Each row is followed by its class. Each block has new classes.
[  0.2   8.3 -14.7  17.0 -15.6 -10.4  40.2  -4.0 -19.0 -23.4 -19.4 -12.7
   7.0 -16.1 -66.3  14.9  40.6 -19.4  -4.8  39.6   2.7  22.6  17.2 -16.6
 -18.6  21.5   0.3  26.7  17.5 -30.4   7.0] : (17)
[  2.1 -10.4  16.0 -23.3   8.1 -14.5 -30.6   2.6  33.0  45.7  -6.0   3.3
 -18.5   0.8 -47.6  -0.5   0.6   1.0  -9.7  12.1   2.3 -72.8  -0.4  -3.7
 -13.2   2.4   7.8 -35.3   1.0   7.9  34.3] : (14)
[-52.9 -17.3 -17.1  13.3  -4.6 -10.9 -11.2  -3.0 -16.8   5.3  -2.1  -9.5
  10.8  13.9  54.6  35.1  40.2   5.4  -3.6  11.0  -9.9  82.7  28.5 -27.4
 -34.0   7.5  12.0 -19.7   2.1  11.7  11.2] : (18)
[ 19.1  -5.8   5.9  -1.1  11.2  -4.9   5.2  -3.5 -38.0 -29.9  -7.7  15.7
   1.0  10.7 -57.5  -0.9   9.7  -8.4  -7.4   1.0  -5.6 -19.8   6.7 -26.5
   0.7  28.7   0.2   9.5  -5.2  41.0 -11.2] : (17)
[-25.8  -0.8  -8.8  24.4   2.6 -20.6   7.0  -5.5 -19.4  -5.6  -3.2  -4.4
 -13.6  14.0  22.2   1.2  18.3   0.0   1.9   1.9  -3.8  37.9   9.7 -12.4
   3.2   8.3  -7.2  -0.9   8.9   6.9 -10.3] : (20)
[  4.4  17.8   6.1  16.0   2.2   2.9   7.7   6.6 -10.3   2.7  19.5  13.9
  12.1 -17.3 -44.5   4.1 -10.4 -10.1   3.9   9.4  -1.1 -10.4 -11.2  12.3
  -1.7  10.5   7.6   3.2  32.1 -27.0  12.2] : (8)
[  8.8   4.1   7.0  13.7 -10.3  -2.0   1.8   6.8   2.2  -3.3   9.3  -1.5
  24.1 -20.2 -36.9  18.2  10.0 -26.6   7.4  27.0  -8.0  10.2  -6.3   9.5
 -16.7  21.9  11.4  16.7   6.8 -49.2   7.4] : (7)
[-28.2 -11.5  13.2   6.2   2.2   9.2 -12.9  -2.4  20.9   7.6  10.7   5.6
 -11.6  -6.8  32.5  -4.1 -21.1  13.7 -13.4 -28.3  -0.7 -12.0  -3.4   1.2
 -17.5  -7.3   9.4   4.9  16.8 -21.3  13.4] : (8)
[ 34.5   1.2  -0.5 -11.0  32.6 -29.8  -7.4  -3.3 -18.1   5.2 -15.2  13.1
  13.4  10.7 -63.3  19.3  12.9 -15.3  15.1  -1.5   4.9 -82.7 -16.1   5.1
 -25.1  24.9  -5.9 -21.6 -24.0  43.1  18.4] : (8)
[  0.1 -10.0 -17.7 -11.0  27.0  -1.0 -36.1 -10.8   4.3  24.6  -3.3  -9.8
  23.7  -3.2  -6.7  42.7   7.5   6.6  25.4   8.4  10.9   6.8  -7.3  22.8
 -20.0  -4.0  17.4  -8.5   2.1 -13.8  20.6] : (7)
[ -9.9  11.0  11.3   5.4  -1.6 -15.2   6.4  -8.2  28.9  14.3  -7.7  69.9
  -0.4 -18.9   3.1   1.2   0.6   1.7  -0.2  12.7  -0.6 -22.4   5.2  -2.0
  -7.2  13.4   9.9   2.7   2.1 -34.1  14.2] : (18)
[ 36.3  21.2  15.6  -3.1  -6.5  -0.8  13.9   9.0  39.1  -6.8   5.8 -11.2
   5.2 -18.4 -69.8  18.9  18.7 -18.3 -14.5  41.9   1.6 -44.7   3.7 -18.5
  -9.8   2.5   2.1  12.7   2.3 -43.9  12.1] : (17)
[ 23.2  11.7 -10.7   0.7  26.0 -24.2  -6.0  27.5 -10.3   8.2 -10.3   6.5
  -7.5   9.6 -74.8  36.3   5.9  -5.2   4.2  14.2   1.2 -82.7 -14.2 -10.3
  12.6  24.0 -12.0  -4.1   1.9  28.0  15.1] : (19)
[  9.2 -17.1  12.4 -15.0 -10.5  -6.0 -23.4  17.5  -1.7  -9.0  -6.4  -1.8
   0.5  -8.3 -62.7  19.8  20.5  -6.3  -2.4  40.7  -3.7  -4.1   5.8 -10.4
 -11.3  11.3  -7.4   7.1  -1.1  21.1  11.5] : (14)
[ 15.6   8.6   8.0  -3.3   8.7 -21.9   5.1   2.1  13.4  26.3 -12.7  -4.8
  -4.0  -2.7 -42.6  -1.7  18.3   1.6  -2.2  30.6  17.2 -62.4   0.7   1.3
  -7.5   8.0  -7.0 -11.2   1.0   1.7  10.9] : (14)
[ 24.6  15.6  -1.4   8.9  20.0   8.0 -15.1   9.5  -1.8   4.2   1.6   5.4
   5.9  -7.2 -46.3  12.7   2.3  -2.6  17.1   6.5   2.7 -36.1 -20.2   9.2
   8.8   2.5  25.6   0.6   9.4   8.5   9.3] : (19)
[  1.6  -2.3   1.3  -0.1   0.0  -5.3   0.5  -7.3 -12.6 -15.5  -4.6   8.6
   0.1  17.3 -47.8  14.6  12.2  -7.2  -4.9  13.5   3.0 -16.4  -4.7  -6.2
  -6.2  12.5  -5.9  -0.1   2.3  44.6  -2.3] : (14)
[ -6.3   4.8  -7.6  23.2  -0.5  -2.4 -16.3   7.7 -17.9 -27.1   5.3   8.7
   9.6  27.9  22.0  28.6   4.7 -22.6  31.2 -12.2 -14.5  39.4 -10.7  14.9
  -9.8  40.4  17.4  17.0  -6.6  29.5 -17.8] : (20)
[ 13.0  14.4   6.6   8.6  10.0 -28.6   4.7  -0.8   4.4  12.5 -10.8  -0.1
  13.4  -6.8 -35.1  -1.4  15.8 -12.7   0.6  26.1  -3.9 -49.8   5.6  -4.7
  -7.4  31.3  16.2   1.0   9.3  -3.1  20.4] : (17)
[ 20.0  11.4  -5.9  -3.1  11.5   8.0 -10.4   4.9   5.9 -10.8   5.1   7.5
  29.3 -14.6 -61.3  12.8 -12.1 -34.2  -9.2   9.3  -1.1 -47.0  -8.0  -1.5
 -13.8  32.3   1.7  16.6   3.8 -22.6  12.9] : (17)
[  2.7  34.8 -41.9  12.5  27.4 -10.3  22.0   3.4 -33.5 -16.4   7.4   6.7
  10.2  -8.8 -24.7  -8.4  21.2  15.8  -7.4  -3.5   1.9  -9.8  10.8   9.3
  -7.7 -18.0  -1.1  -3.7   5.5 -14.1 -12.9] : (20)
[ 37.2   9.4  15.2  11.1  -5.5  -3.9  10.2  15.6   8.6   7.5  -3.5 -18.3
   3.7  -4.2 -82.7  28.6  15.0 -35.0  -1.6  36.3   8.0 -37.2 -19.3  -0.2
  -9.3  14.7 -11.1   3.8  -1.0 -22.4  22.3] : (17)
[-29.9  -1.1   3.3  25.8 -13.6  -7.8  -9.0 -20.0  -1.9  22.7   3.1 -11.9
 -36.5 -17.0  16.0  18.4  -8.6  10.3   1.6  15.0   4.5  36.1  -2.7   7.9
  21.0 -26.0  -3.7  -1.1   7.3 -22.6   9.5] : (7)
[-10.0  -8.0   3.7  11.6  -3.7   0.6 -14.3   0.0  11.0  -9.2   2.5 -13.4
  16.3  -8.2  -9.8  23.8  15.1  -5.0  -5.7  11.5  -1.0  31.8   8.3   5.1
 -17.0  10.7   1.5   7.5   0.5 -18.7  12.2] : (20)
[-10.4   4.9  11.1  -3.7 -10.3   7.8 -14.2   4.4  13.1   7.9   1.8  -4.4
  -3.5  -7.3 -29.9  28.6  22.0  -9.3   0.2  20.4  -2.6  28.5  -2.1   8.3
  -8.7  17.4  16.8   5.9   4.3   4.1  18.8] : (18)
[-10.8  -2.7  24.5  11.3  12.7 -19.6 -26.9  -0.9  -0.6  14.5 -13.8   7.1
  -9.2   3.7 -22.5  24.3  12.8   7.3  26.3  17.1 -20.0  10.8 -20.8  18.2
  -4.5  13.5  14.8 -11.2   5.1  31.4   7.9] : (8)
[ 22.9  31.6  16.3  21.0   7.4 -21.3  34.6  -5.9   8.9   0.5 -15.6   0.5
   0.0  -8.0 -47.5 -11.6 -13.9  -0.1 -11.4  29.2   4.7 -73.9   6.4  -4.3
 -17.5  24.9  -4.4  14.2  10.4 -25.7  20.5] : (18)
[ -3.9   6.2 -23.6  15.9  47.2 -29.9  13.0   0.3 -61.3 -23.6 -12.9  19.9
   5.1  15.2   9.8   1.2  25.0  21.0  21.3   2.5 -12.0  22.4   2.8  10.2
   9.0  21.6  16.3  -8.2  -2.1  40.8 -10.8] : (20)
[ -6.9  -9.1   9.5  -7.7  32.8   7.9 -26.2   0.7  -9.1  10.5   3.0  13.5
  18.1  -5.7 -29.4   2.8  -8.2  19.5  18.9 -24.0   1.4 -17.3 -82.7  17.1
  -9.3  -4.1  14.0 -37.0  12.6   3.5  14.9] : (7)
[-16.3  14.4  -9.7  15.6  20.3   3.7  -1.1 -11.7   5.2  22.3   5.3  -3.6
  13.0  -2.4  29.9  -8.0   9.3  16.4   8.3 -12.7  -8.4  11.7  -4.9   2.1
 -24.2  16.5  16.3 -14.8   8.9 -15.0   3.9] : (7)
[  8.3   6.0   7.9   6.2  22.1   3.1  -4.1   4.8  -0.2  27.9 -12.1   8.6
  12.1   4.4 -28.9  10.5   1.5 -10.6  29.8  45.3 -18.5 -37.9 -23.0  30.1
  -8.2  13.7   5.4  -5.6  -2.5  28.4  15.2] : (8)
[-13.4 -10.6   5.3  13.7  -2.1  -4.8 -11.2  11.9 -30.5 -14.4   4.5  -6.2
  -4.1  17.0 -20.4  23.9  16.3  -7.4   4.7  11.4 -33.6  43.4  -3.8  -1.0
 -51.2  22.3  -6.4 -15.9   1.7  47.6  11.3] : (20)
[-15.1 -14.0 -10.9  14.2   5.4 -11.8 -23.9  -6.8 -18.1 -19.2  -7.7  11.3
  15.2  18.0  31.4  17.0  15.4  16.2  16.5   2.2  -4.2  37.4  10.8   4.7
 -29.8   1.6   3.8  -1.4  -3.7  44.3   7.5] : (20)
[ 15.7  -5.1   0.0  -5.0  41.2   3.6  21.4  -8.8 -32.0 -13.6 -11.0   4.2
  18.2  -1.6 -78.4  -2.0   7.1  22.3  11.2   4.8  21.2 -32.1  -9.1  -8.1
   7.0 -12.3   3.9 -10.3   3.2  13.9  14.9] : (17)
[-37.0 -22.8  -7.5   3.6  -7.5  43.8   9.3  -8.3 -31.3 -29.5  20.3   5.5
   1.1 -31.6 -10.6  -1.7  -2.8  14.9 -11.6 -27.5   5.5  82.7  13.3 -14.7
 -20.2 -10.2   8.2   4.5  -8.7 -23.3  -6.9] : (17)
[ 29.9 -12.0  18.9 -25.6  -2.8 -20.4 -40.1  13.3   8.6   6.7  -8.7   4.8
  -6.8  -0.3 -82.7  23.7   8.4 -23.4  12.1  29.8  -1.2 -43.2  -4.5  -2.9
  -3.3  -5.1 -21.8 -14.9   2.7  37.6  27.5] : (14)
[-29.2  -3.9  -6.3   3.4  -6.0  -7.1 -23.6   7.8  -5.9   3.1  -2.0   6.4
   5.7   5.2  -3.2  33.1   9.1  -4.3  15.4  14.7  -3.0  32.7   0.6  10.9
 -12.6   8.6  -2.8  -1.3   0.5  21.3  45.2] : (20)
[ 20.5 -19.3   1.2  -1.5  16.7   8.4 -16.5  12.7  -7.3 -27.5  -3.1   5.9
  12.5 -13.5 -77.5  16.5   1.6 -17.8   1.5  18.9 -15.1 -33.8 -19.0  14.6
  -5.3   8.4   9.3 -10.6   3.4   6.0  17.6] : (19)
[ 10.2  -2.9   8.6   1.4  12.5  -5.5  10.1   7.9 -15.3 -27.7   4.7  21.4
  11.9  -8.5 -74.6  18.3   2.1  -4.7  -3.9  12.3  -5.3 -29.0   0.0 -20.3
 -36.5  13.2  -7.3   1.9   3.3  13.5   8.7] : (17)
[  1.7 -14.3  17.8  -9.3  -9.2  -7.1 -82.7 -43.0  47.5  42.3 -37.2  -4.6
  -2.8   4.4  -0.4  23.2  28.1 -16.8 -82.5  36.1  -4.7 -51.7 -25.7  13.7
   4.3   4.7  -9.5 -20.8   6.4   1.1  27.4] : (14)
[ 26.4  13.3  16.4 -12.1  35.2 -11.1  -1.9  -5.0 -34.3  -3.8   1.5  24.6
  14.8 -22.9 -82.7   9.7  21.1  -8.4  -9.5  12.7 -10.3 -82.7  -0.6 -21.5
 -10.5  27.1 -10.5  -3.1   4.5  -3.0  29.3] : (17)
[ -6.4 -15.0   5.0  -0.9  -5.8   4.9 -46.1   5.8   8.6  29.0   4.0   0.7
  15.7   7.1 -46.6   7.4  -4.2  -6.2  21.1  -3.0   3.7   4.8 -26.3  15.3
  -4.1   0.7   6.2 -14.1   6.5  20.1  21.6] : (7)
[ -8.3  -1.0   6.7   4.4  14.5   5.6 -14.9  -7.1 -17.7  17.1  10.6  14.2
  10.0   5.5  36.7   7.6  -5.8  19.9   9.9 -11.5  -5.5  -0.3  -1.6   7.4
  -9.4  16.0   7.8  -6.4  34.4   9.6  -4.4] : (8)
[ 15.4  -7.4   5.5   6.7  16.3   1.1 -11.1  -5.4  -0.2   1.0   3.5  10.5
  22.2  -5.8 -55.7   3.0 -13.3 -10.2   3.2   9.1 -10.1 -41.9  -9.1   0.3
 -10.4   9.5  12.1  -3.2   0.8   6.9  15.2] : (17)
[ 18.0  32.9   1.2  13.8  28.6 -33.4   3.1  11.2 -40.0  -8.9 -22.2  15.1
  22.1  14.2 -21.3   6.8  10.9   0.5   7.8   9.6 -13.9 -28.8  -7.7   7.8
  -4.8  53.1 -10.6  -0.2   0.9  42.7 -32.7] : (20)
[ 39.7  28.1  11.1 -10.1  16.5 -15.2 -18.0  16.2  13.5  20.0  -1.2   7.6
   6.1  -6.0 -82.7  12.1   6.5  -4.1   0.7  28.5  -2.3 -82.7 -27.2   3.7
   4.1  -1.3 -17.3  -3.0  -8.0  10.6  26.6] : (19)
[  3.4 -18.8  -1.4 -14.5  10.0  -9.2  -8.4  -0.6  21.6   1.9 -17.9  -7.1
   6.0  -5.8 -53.4  16.2  30.9  -5.3   9.9  32.2  -6.5 -15.4  20.2 -26.4
 -44.7  13.3 -17.9 -11.3   5.1   5.6   7.5] : (14)
[-19.7   6.3   5.5   3.8  23.8  14.8  -5.5  -2.9  11.9 -25.3  13.9  28.9
  24.9  -4.5 -54.3  -5.6 -10.3  -4.2  -4.0 -16.5   9.3 -31.3  -6.7 -20.2
 -37.9  19.9   5.1   0.9  30.4  -0.2  11.8] : (17)

Each row is followed by its class. Each block has new classes.
[ 52.2   0.5  -2.2  14.1  15.8 -68.1  16.5  -2.8  20.1 -23.9   6.7 -20.0
  -4.0  -6.7 -23.4   8.6 -53.7 -14.1  -7.3 -20.3 -10.3 -36.5   0.1   9.1
  35.8  16.7 -17.2 -11.3   1.3  28.2   4.4] : qb
[ 38.5   5.3 -55.3  10.4  28.4 -73.5 -55.2   3.2   5.3   4.2 -21.3   5.1
  15.9  -5.0 -12.6  59.0 -33.8  17.2  -2.7 -64.1  -7.1   2.1 -14.2   1.4
  10.6  11.2   1.5 -39.6  -7.1  -1.0 -13.8] : qb
[ 34.7 -20.8   6.8  -6.7  32.1 -83.5 -61.6   8.5   5.8   2.5  10.2 -19.3
   9.5 -13.4 -42.4  15.0 -18.4 -11.4 -38.6 -41.2   6.2   6.0  -6.9 -12.3
 -16.6 -17.4  -1.5 -23.4   7.8  12.6  -0.6] : qb
[  5.9  24.5 -43.8   1.9   7.0 -56.9 -24.0  10.4  15.6  -1.5  -9.0  21.5
  21.8   6.4  25.6  67.6   4.1  12.5  -5.4   9.6 -13.5   4.5 -11.3  -2.8
  23.7  28.6   1.7 -31.6 -11.5  -2.8 -22.1] : Rm
[ 20.1 -17.9 -17.1  -7.2  -5.8 -38.9 -63.7  -1.1   6.6 -17.8  -6.6  -2.7
   9.7  -1.6  -4.8 -31.4 -48.7  -4.7 -20.0  -9.8  23.2 -23.4  -5.9 -19.4
  33.1  35.0  -3.2  -2.0   7.2  18.2  -5.1] : qb
[ 54.6  -2.9 -19.1  14.1  -7.5 -28.3   4.5   2.0 -11.9  -7.9 -21.7  -1.5
   7.0  -0.8 -18.1   2.2 -50.2  16.8  26.5 -10.5 -13.5  -9.9 -10.9  16.6
  15.7  29.4 -11.4 -10.1  -4.8  17.3 -26.7] : Rm
[-15.3  28.4  -9.3  -5.0 -25.4 -30.0  -8.3  20.5  28.5 -18.5   1.3  13.9
   5.7  12.1  37.0  44.5   7.3 -11.6 -14.9   8.2  -0.2  -1.9   2.7  -9.1
  28.1  -8.6 -10.1 -19.1   0.3   5.7   4.2] : qb
[  2.8 -16.2   8.2  -4.5 -27.6 -51.9 -30.3  18.8  33.0 -19.8  31.4  -2.4
  -0.8  10.4  35.7   4.9 -19.1   9.8 -46.5  -3.4  10.3 -17.1  -3.8 -18.0
  32.5 -12.2  10.5 -31.6   1.9   0.1  -4.2] : qb
[ 27.9  14.3 -37.0   1.9  -4.4 -82.7 -38.2  27.8  24.4 -12.7  -8.2   5.5
  27.0   7.2  29.4  51.9 -45.7  -8.8 -43.8  19.9   9.1  -8.7  -0.6 -17.9
  65.8  19.4  -8.2 -31.2  -4.7  -3.8 -14.7] : Rm
[ 35.8 -12.4  -3.7   6.7  17.1 -90.7 -54.7   2.5  21.2  -7.8  12.6 -38.0
  11.4 -14.2  -4.1   2.2 -45.0   4.2 -23.1  -3.9  16.2 -10.9   1.0 -16.9
   9.6  -3.1   3.5 -42.3   8.8   5.4 -16.7] : Rm
